Here is a tiny trained network, its code and every weight. The questions are about switching its units off for an input and a target symbol, where a switched-off unit gives its printed mean instead of its output.

import numpy as np


def w(rows, s, z=0):
    codes = np.array(rows[::2]) - 128.0
    scale = np.full(codes.shape[1], s)
    scale[-1] = z or s
    return codes * scale


def f(y):
    return np.maximum(y, 0)


def softmax(a):
    e = np.exp(a - a.max(-1, keepdims=True))
    return e / e.sum(-1, keepdims=True)


def log_softmax(a):
    a = a - a.max(-1, keepdims=True)
    return a - np.log(np.exp(a).sum(-1, keepdims=True))


def net(x, mask):
    ids = ['αβεζθμξπστφω'.index(c) for c in x.split()]
    T = len(ids)
    res = E[ids] + P[:T]
    r = res
    for j in range(3):
        rows = slice(2 * j, 2 * j + 2)
        q, k, v = (r @ M[0][rows].T for M in (Q, K, V))
        z = softmax(np.where(np.tri(T) > 0, q @ k.T / 2**0.5, -1e9)) @ v
        o = O[0][rows]
        res = res + np.where(mask[j], z, o[:, -1]) @ o[:, :-1]
    y = f(res @ A[0][:, :-1].T + A[0][:, -1])
    res = res + np.where(mask[3:27], y, B[0][:, -1]) @ B[0][:, :-1]
    return log_softmax(res[-1] @ U[:, :-1].T + U[:, -1])


Q, K, V, O, A, B = {}, {}, {}, {}, {}, {}
E = w([
[246,167,117],'α',
[159,125,157],'β',
[141,88,80],'ε',
[167,108,128],'ζ',
[112,88,134],'θ',
[110,77,103],'μ',
[134,181,124],'ξ',
[169,142,203],'π',
[194,147,123],'σ',
[161,125,4],'τ',
[209,153,113],'φ',
[43,166,13],'ω',
],0.021)
P = w([
[99,255,116],'0',
[104,208,124],'1',
[123,169,136],'2',
[145,139,145],'3',
[171,113,149],'4',
[185,91,153],'5',
[197,71,158],'6',
[212,55,166],'7',
[227,36,168],'8',
[224,22,159],'9',
],0.0083)
Q[0] = w([
[148,118,113],'head 0',
[159,179,75],'head 0',
[68,200,92],'head 1',
[95,135,117],'head 1',
[250,84,200],'head 2',
[136,191,192],'head 2',
],0.019)
K[0] = w([
[178,145,149],'head 0',
[187,160,47],'head 0',
[35,233,85],'head 1',
[146,254,124],'head 1',
[194,4,173],'head 2',
[91,72,225],'head 2',
],0.0097)
V[0] = w([
[107,61,130],'head 0',
[115,204,129],'head 0',
[181,223,49],'head 1',
[154,138,252],'head 1',
[189,148,116],'head 2',
[151,41,61],'head 2',
],0.014)
O[0] = w([
[118,71,150,22],'head 0',
[131,174,130,167],'head 0',
[222,81,125,243],'head 1',
[161,179,249,172],'head 1',
[135,76,117,255],'head 2',
[163,164,63,148],'head 2',
],0.011,0.0089)
A[0] = w([
[117,97,132,135],'neuron 0',
[189,47,141,152],'neuron 1',
[98,131,180,5],'neuron 2',
[127,154,193,110],'neuron 3',
[44,67,133,112],'neuron 4',
[155,132,140,53],'neuron 5',
[177,128,102,111],'neuron 6',
[108,44,114,161],'neuron 7',
[101,177,104,227],'neuron 8',
[155,67,126,96],'neuron 9',
[105,179,83,161],'neuron 10',
[155,158,91,77],'neuron 11',
[63,157,69,99],'neuron 12',
[105,151,98,24],'neuron 13',
[136,148,56,136],'neuron 14',
[146,135,162,117],'neuron 15',
[173,86,98,84],'neuron 16',
[8,122,118,92],'neuron 17',
[50,152,136,77],'neuron 18',
[178,81,89,97],'neuron 19',
[47,132,143,92],'neuron 20',
[37,62,175,90],'neuron 21',
[127,167,156,107],'neuron 22',
[79,104,153,107],'neuron 23',
],0.017,0.012)
B[0] = w([
[149,149,137,138],'neuron 0',
[90,127,126,254],'neuron 1',
[165,5,107,132],'neuron 2',
[93,107,94,154],'neuron 3',
[178,101,94,138],'neuron 4',
[111,129,122,155],'neuron 5',
[102,135,139,214],'neuron 6',
[156,158,140,164],'neuron 7',
[139,129,86,148],'neuron 8',
[141,178,142,175],'neuron 9',
[201,135,129,148],'neuron 10',
[126,92,123,174],'neuron 11',
[99,156,112,143],'neuron 12',
[38,144,125,132],'neuron 13',
[115,105,144,174],'neuron 14',
[114,158,131,167],'neuron 15',
[122,117,140,201],'neuron 16',
[196,100,170,133],'neuron 17',
[137,180,100,129],'neuron 18',
[119,112,145,218],'neuron 19',
[142,200,130,130],'neuron 20',
[123,153,87,140],'neuron 21',
[74,143,93,144],'neuron 22',
[122,166,109,132],'neuron 23',
],0.013,0.027)
U = w([
[160,118,254,168],'α',
[84,186,126,243],'β',
[155,15,152,100],'ε',
[101,104,98,248],'ζ',
[170,250,91,127],'θ',
[245,91,126,3],'μ',
[96,117,149,102],'ξ',
[15,230,117,59],'π',
[113,115,148,152],'σ',
[52,79,154,100],'τ',
[103,90,172,164],'φ',
[130,78,166,119],'ω',
],0.0099,0.0064)

Each question gives the input, a string of symbols that net reads in full, and the target symbol t.
The units are the heads (2 rows each of Q, K, V and O) and the neurons (one row each of A and B). Each row of codes is followed by its name. A weight is (code - 128) times the scale printed after its matrix; where a second scale follows, it is the last column's (O, A, B and U).
mask holds one flag per unit, heads first, then neurons. A switched-off unit (its flag False) gives its mean, the last column of its rows in O or B, instead of its output. The means were averaged over made-up inputs and are rounded, as every weight is.
A unit's drop is (log p(t) with every unit on - log p(t) with that unit switched off) / (log p(t) with every unit on - log p(t) with every unit switched off).
The circuit of an input: a set's keep is (log p(t) with only the set's units on - log p(t) with every unit switched off) / (log p(t) with every unit on - log p(t) with every unit switched off). Starting from the 12 units with the biggest drops (on a tie, the unit counted first), units are removed one at a time, each time the one whose removal leaves the highest keep (on an exact tie, the one counted first), for as long as the keep stays at least 0.8.
circuit, biggest first: the units of the circuit, biggest drop first
unit that matters most: the unit with the biggest drop
k most important neurons: the k neurons with the biggest drops, biggest first
which heads matter: for each layer, one digit per head in row order, 1 if its drop is at least 0.15 and else 0, layers parted by /
input μ θ α α ξ, target θ: circuit, biggest first -> neuron 19; neuron 1; head 0
input β ω α β τ ε, target ε: which heads matter -> 011
input π α φ α α, target α: which heads matter -> 010
input α β α ε α, target ε: 2 most important neurons -> neuron 11; neuron 14
input α β τ μ ω, target ζ: circuit, biggest first -> head 1
input μ α μ α α α φ ξ ω, target ζ: 2 most important neurons -> neuron 14; neuron 12
input β ω θ α θ α π, target τ: circuit, biggest first -> neuron 2; head 1; neuron 3; neuron 22
input β α ω ω α β β θ μ φ, target μ: which heads matter -> 011
input α ζ α φ σ σ μ σ, target μ: 2 most important neurons -> neuron 1; neuron 10
input α θ φ, target θ: circuit, biggest first -> head 0; neuron 1
input τ φ α θ φ, target θ: which heads matter -> 111
input β ζ α ζ α α τ θ ε α, target ε: 3 most important neurons -> neuron 14; neuron 11; neuron 9
input ω α β θ θ ζ α θ, target α: circuit, biggest first -> neuron 7; head 0
input α α β, target π: which heads matter -> 111
input α ζ α π, target τ: which heads matter -> 011
input π θ φ α α α α τ, target ε: unit that matters most -> head 2
input β ω θ θ, target θ: which heads matter -> 010
input α β μ α, target μ: which heads matter -> 110
input θ α α π ζ α α ζ α ε, target α: 3 most important neurons -> neuron 7; neuron 9; neuron 3
input α μ μ ξ, target θ: which heads matter -> 101
input α σ φ α φ, target α: circuit, biggest first -> head 1; neuron 9; neuron 19
input ω μ θ, target μ: 3 most important neurons -> neuron 17; neuron 4; neuron 1
input β α α μ φ, target μ: which heads matter -> 111
input β α α φ, target α: which heads matter -> 010
input α α μ θ α α α μ, target α: which heads matter -> 000
input α θ α α θ β ω θ μ, target θ: most important neuron -> neuron 21
input θ β α θ β φ μ θ μ, target θ: 2 most important neurons -> neuron 21; neuron 7
input α α θ α α α ε φ, target ε: which heads matter -> 011
input θ α μ α θ α β θ μ μ, target μ: 2 most important neurons -> neuron 4; neuron 17
input ζ θ θ, target θ: most important neuron -> neuron 19
